Below are the code and all the weights of a small trained network. Each question names an input and a class and asks about switching units off, where a switched-off unit gives its printed mean instead of its output.

import numpy as np


def w(rows, s, z=0):
    codes = np.array(rows[::2]) - 128.0
    scale = np.full(codes.shape[1], s)
    scale[-1] = z or s
    return codes * scale


def f(y):
    return y / 2 * (1 + np.tanh(0.7978845608 * (y + 0.044715 * y**3)))


def log_softmax(a):
    a = a - a.max(-1, keepdims=True)
    return a - np.log(np.exp(a).sum(-1, keepdims=True))


def net(x, mask):
    res = np.array(x, float).reshape(1, 7) / 4 @ E
    y = f(res @ A[0][:, :-1].T + A[0][:, -1])
    res = res + np.where(mask, y, B[0][:, -1]) @ B[0][:, :-1]
    return log_softmax(res[-1] @ U[:, :-1].T + U[:, -1])


A, B = {}, {}
E = w([
[116,207,150,90,202,38,197,129,149,102,99,140],'x0',
[143,141,116,254,186,194,32,116,153,125,165,99],'x1',
[165,195,22,114,184,139,86,163,49,125,212,162],'x2',
[49,85,70,133,122,68,114,213,209,147,74,209],'x3',
[173,127,104,18,71,147,86,137,163,215,168,100],'x4',
[236,86,155,186,170,121,136,90,175,130,49,77],'x5',
[174,112,147,115,189,157,122,104,114,163,61,157],'x6',
],0.0085)
A[0] = w([
[139,137,69,78,68,170,112,128,134,199,162,121,209],'N0',
[152,103,199,134,157,128,188,91,111,142,50,92,245],'N1',
[58,133,57,108,60,129,113,161,129,104,108,125,193],'N2',
[110,175,128,132,153,86,154,176,71,90,178,157,210],'N3',
[110,152,152,116,188,45,139,124,150,106,37,107,205],'N4',
[200,67,178,131,65,231,132,63,96,92,115,106,176],'N5',
[160,101,187,182,108,172,194,71,95,101,87,133,205],'N6',
[126,99,100,158,82,113,82,176,153,103,169,176,187],'N7',
[163,117,140,118,130,157,93,163,113,91,183,78,212],'N8',
[70,255,139,120,171,145,163,153,99,43,172,88,225],'N9',
[178,107,103,143,123,223,82,87,81,146,169,77,209],'N10',
[80,89,99,212,112,110,116,127,138,122,69,155,211],'N11',
[75,142,122,26,115,92,90,224,200,117,70,154,252],'N12',
[110,124,85,162,92,85,106,186,153,161,120,182,156],'N13',
[105,128,143,174,168,112,210,176,194,137,67,180,220],'N14',
],0.0094,0.0039)
B[0] = w([
[110,187,103,151,2,128,117,216,50,218,137,171,219],'N0',
[73,187,165,137,161,152,176,143,172,159,43,55,230],'N1',
[98,117,116,100,101,92,131,128,106,121,146,123,196],'N2',
[138,133,131,51,120,165,156,116,105,102,188,59,201],'N3',
[194,85,127,31,162,106,204,138,198,122,80,114,232],'N4',
[53,177,176,199,168,170,106,126,121,150,101,85,232],'N5',
[72,168,186,153,198,155,134,141,140,99,103,92,217],'N6',
[101,126,103,167,67,73,52,106,140,121,202,164,185],'N7',
[103,170,63,218,125,200,56,109,82,152,138,149,181],'N8',
[170,96,77,103,154,185,174,105,85,63,175,64,217],'N9',
[134,152,109,181,101,249,96,62,123,176,122,171,238],'N10',
[80,120,132,134,210,106,108,121,200,106,172,113,218],'N11',
[132,93,153,106,75,51,179,159,117,132,136,137,250],'N12',
[72,90,128,117,127,70,180,128,139,118,200,209,195],'N13',
[169,49,224,92,133,76,180,108,234,113,150,150,245],'N14',
],0.0085,0.013)
U = w([
[184,106,167,83,133,115,205,145,229,173,4,110,143],'0',
[60,72,129,135,143,54,122,107,172,85,197,172,78],'1',
[160,141,77,200,72,175,57,75,111,210,125,159,217],'2',
[88,125,91,120,52,96,144,255,41,191,127,168,33],'3',
[39,161,190,193,140,186,118,127,116,167,53,76,7],'4',
[151,140,70,107,153,157,147,97,60,68,204,61,254],'5',
],0.0089,0.00077)

Each question gives the input, the list of numbers given to net, and the class t.
The units are the neurons (one row each of A and B). Each row of codes is followed by its name. A weight is (code - 128) times the scale printed after its matrix; where a second scale follows, it is the last column's (A, B and U).
mask holds one flag per neuron, in row order. A switched-off neuron (its flag False) gives its mean, the last column of its row in B, instead of its output. The means were averaged over made-up inputs and are rounded, as every weight is.
A unit's drop is (log p(t) with every unit on - log p(t) with that unit switched off) / (log p(t) with every unit on - log p(t) with every unit switched off).
The circuit of an input: a set's keep is (log p(t) with only the set's units on - log p(t) with every unit switched off) / (log p(t) with every unit on - log p(t) with every unit switched off). Starting from the 12 units with the biggest drops (on a tie, the unit counted first), units are removed one at a time, each time the one whose removal leaves the highest keep (on an exact tie, the one counted first), for as long as the keep stays at least 0.8.
units of the circuit, in order: the units of the circuit, biggest drop first
unit that matters most: the unit with the biggest drop
top k neurons: the k neurons with the biggest drops, biggest first
drop when u is switched off: that unit's drop, to one decimal
input [3,0,4,3,-8,-1,4], class 0: unit that matters most -> N4
input [4,4,3,-4,2,6,-3], class 2: units of the circuit, in order -> [N10, N8]
input [0,6,-3,-6,2,-5,1], class 2: units of the circuit, in order -> [N1, N10]
input [3,-3,1,-7,-2,1,1], class 4: units of the circuit, in order -> [N1, N14]
input [-1,0,4,6,4,8,1], class 1: units of the circuit, in order -> [N1, N13]
input [6,-8,8,1,-2,4,-4], class 5: top 3 neurons -> [N9, N3, N1]
input [2,3,-5,7,-2,4,-8], class 1: top 3 neurons -> [N11, N13, N7]
input [-4,0,4,-6,-1,3,0], class 4: top 4 neurons -> [N5, N6, N7, N0]
input [3,-2,-3,0,-8,-6,-2], class 0: top 2 neurons -> [N14, N4]
input [0,0,-5,7,2,-1,3], class 1: top 2 neurons -> [N13, N11]
input [-3,-8,-5,-4,-1,2,5], class 4: top 2 neurons -> [N5, N6]
input [-8,2,2,2,1,5,3], class 2: top 2 neurons -> [N10, N1]
input [-8,0,0,-6,5,-8,6], class 2: drop when N13 is switched off -> 0.0
input [-6,-2,8,-8,-1,-5,-5], class 2: units of the circuit, in order -> [N10]
input [-6,-5,-2,-7,5,3,1], class 4: drop when N5 is switched off -> 0.1
input [-1,0,-7,-3,0,8,-5], class 4: drop when N5 is switched off -> 0.2
